Here is a tiny trained network, its code and every weight. The questions are about switching its units off for an input and a class, where a switched-off unit gives its printed mean instead of its output.

import numpy as np


def w(rows, s, z=0):
    codes = np.array(rows[::2]) - 128.0
    scale = np.full(codes.shape[1], s)
    scale[-1] = z or s
    return codes * scale


def norm(h):
    return h / np.sqrt((h * h).mean(-1, keepdims=True) + 1e-5)


def f(y):
    return np.maximum(y, 0)


def log_softmax(a):
    a = a - a.max(-1, keepdims=True)
    return a - np.log(np.exp(a).sum(-1, keepdims=True))


def net(x, mask):
    res = np.array(x, float).reshape(1, 6) / 4 @ E
    u = 0
    for l in range(3):
        y = f(norm(res) @ A[l][:, :-1].T + A[l][:, -1])
        res = res + np.where(mask[u : u + 3], y, B[l][:, -1]) @ B[l][:, :-1]
        u += 3
    return log_softmax(norm(res)[-1] @ U[:, :-1].T + U[:, -1])


A, B = {}, {}
E = w([
[150,88,77,96,163,58,108,113,206,127,112,115],'x0',
[117,94,106,139,108,109,230,130,129,29,128,177],'x1',
[101,170,95,83,69,54,114,105,53,138,162,113],'x2',
[52,168,147,86,86,127,80,117,197,100,59,166],'x3',
[147,107,178,107,105,116,115,14,145,145,152,172],'x4',
[83,1,132,180,32,105,132,137,109,149,53,69],'x5',
],0.0076)
A[0] = w([
[125,122,169,142,152,183,118,139,178,221,114,110,115],'L0N1',
[178,91,197,136,87,107,102,2,138,154,154,211,37],'L0N2',
[78,174,224,176,91,223,145,138,28,118,144,137,5],'L0N3',
],0.0065,0.003)
B[0] = w([
[158,126,132,78,135,187,175,107,78,135,48,136,228],'L0N1',
[123,167,70,196,135,131,135,253,121,106,99,80,254],'L0N2',
[139,91,87,114,159,34,111,93,236,118,119,98,218],'L0N3',
],0.012,0.0045)
A[1] = w([
[132,86,101,153,85,168,238,102,165,37,112,211,92],'L1N1',
[58,147,103,103,115,188,103,164,196,109,70,131,232],'L1N2',
[66,166,94,105,41,2,59,132,30,144,227,138,3],'L1N3',
],0.0055,0.004)
B[1] = w([
[137,189,126,68,95,185,182,83,102,191,24,89,195],'L1N1',
[84,95,191,215,147,40,60,83,32,83,187,147,253],'L1N2',
[153,45,245,199,249,250,154,129,155,115,1,202,177],'L1N3',
],0.0095,0.007)
A[2] = w([
[102,14,153,138,1,160,108,162,144,155,127,110,1],'L2N1',
[131,145,148,125,122,147,33,117,125,222,113,73,71],'L2N2',
[163,91,112,134,154,99,160,117,123,158,140,88,195],'L2N3',
],0.0088,0.0029)
B[2] = w([
[172,251,156,49,204,172,117,170,165,103,250,196,226],'L2N1',
[102,128,84,103,54,107,251,140,151,67,111,135,231],'L2N2',
[104,110,94,157,118,85,82,75,139,231,171,122,253],'L2N3',
],0.012,0.005)
U = w([
[174,242,153,39,180,159,120,159,155,105,240,177,125],'0',
[160,39,198,159,213,190,164,119,117,160,28,163,127],'1',
[114,165,76,53,43,111,253,133,83,139,33,101,126],'2',
[95,134,145,155,110,100,92,86,59,185,157,128,250],'3',
[84,97,89,134,157,32,104,98,240,133,130,108,116],'4',
[90,166,83,216,157,94,135,248,59,108,133,62,97],'5',
[127,72,105,121,75,162,61,108,80,127,134,93,76],'6',
[193,71,111,70,3,194,21,135,109,110,139,97,59],'7',
],0.011)

Each question gives the input, the list of numbers given to net, and the class t.
The units are the neurons (one row each of A and B). Each row of codes is followed by its name. A weight is (code - 128) times the scale printed after its matrix; where a second scale follows, it is the last column's (A, B and U).
mask holds one flag per neuron, layer by layer. A switched-off neuron (its flag False) gives its mean, the last column of its row in B, instead of its output. The means were averaged over made-up inputs and are rounded, as every weight is.
A unit's drop is (log p(t) with every unit on - log p(t) with that unit switched off) / (log p(t) with every unit on - log p(t) with every unit switched off).
The circuit of an input: a set's keep is (log p(t) with only the set's units on - log p(t) with every unit switched off) / (log p(t) with every unit on - log p(t) with every unit switched off). Starting from all 9 units, units are removed one at a time, each time the one whose removal leaves the highest keep (on an exact tie, the one counted first), for as long as the keep stays at least 0.8.
circuit, biggest first: the units of the circuit, biggest drop first
top k neurons: the k neurons with the biggest drops, biggest first
top k neurons in layer l: the k neurons of layer l with the biggest drops, biggest first
input [-7,-3,5,4,5,-2], class 4: circuit, biggest first : [L0N3]
input [8,5,7,8,1,4], class 3: circuit, biggest first : [L0N3 L1N2]
input [-6,-8,-6,6,8,5], class 2: top 3 neurons : [L2N2 L0N1 L1N3]
input [6,6,7,-6,3,-3], class 1: circuit, biggest first : [L1N3 L0N3 L0N1]
input [-3,-5,6,4,-5,-4], class 1: circuit, biggest first : [L1N3 L0N2 L0N1]
input [6,-3,7,-4,0,7], class 0: circuit, biggest first : [L2N1 L1N2]
input [7,1,7,-6,-2,2], class 1: circuit, biggest first : [L1N3 L0N2]
input [-7,-5,-4,-4,-2,5], class 4: top 2 neurons : [L0N3 L2N3]
input [-4,-7,-3,4,-1,-6], class 2: top 3 neurons : [L2N2 L2N1 L0N1]
input [-6,3,-3,8,-2,3], class 3: top 2 neurons : [L1N2 L2N2]
input [1,6,7,-2,3,6], class 1: circuit, biggest first : [L1N3 L0N1]
input [-2,5,-1,-6,8,2], class 5: top 2 neurons in layer 0 : [L0N2 L0N1]
input [1,-5,4,-8,-8,5], class 3: top 2 neurons : [L2N3 L0N2]
input [-6,7,-5,-6,-6,5], class 2: top 3 neurons : [L1N1 L0N2 L1N2]
input [-7,7,-5,1,-3,2], class 2: circuit, biggest first : [L1N1]
input [-5,-1,3,-8,-4,2], class 3: top 3 neurons : [L2N3 L0N2 L2N2]
input [-8,3,-7,-8,-3,0], class 3: top 3 neurons : [L2N3 L1N3 L0N3]
input [0,-6,6,-2,5,0], class 1: top 2 neurons : [L1N3 L0N1]
input [-4,5,3,8,6,-4], class 3: top 3 neurons : [L1N2 L2N1 L2N2]
input [5,-3,7,-1,8,2], class 5: top 2 neurons : [L0N2 L1N1]
input [-1,2,8,-5,-6,5], class 1: circuit, biggest first : [L1N3 L0N2]
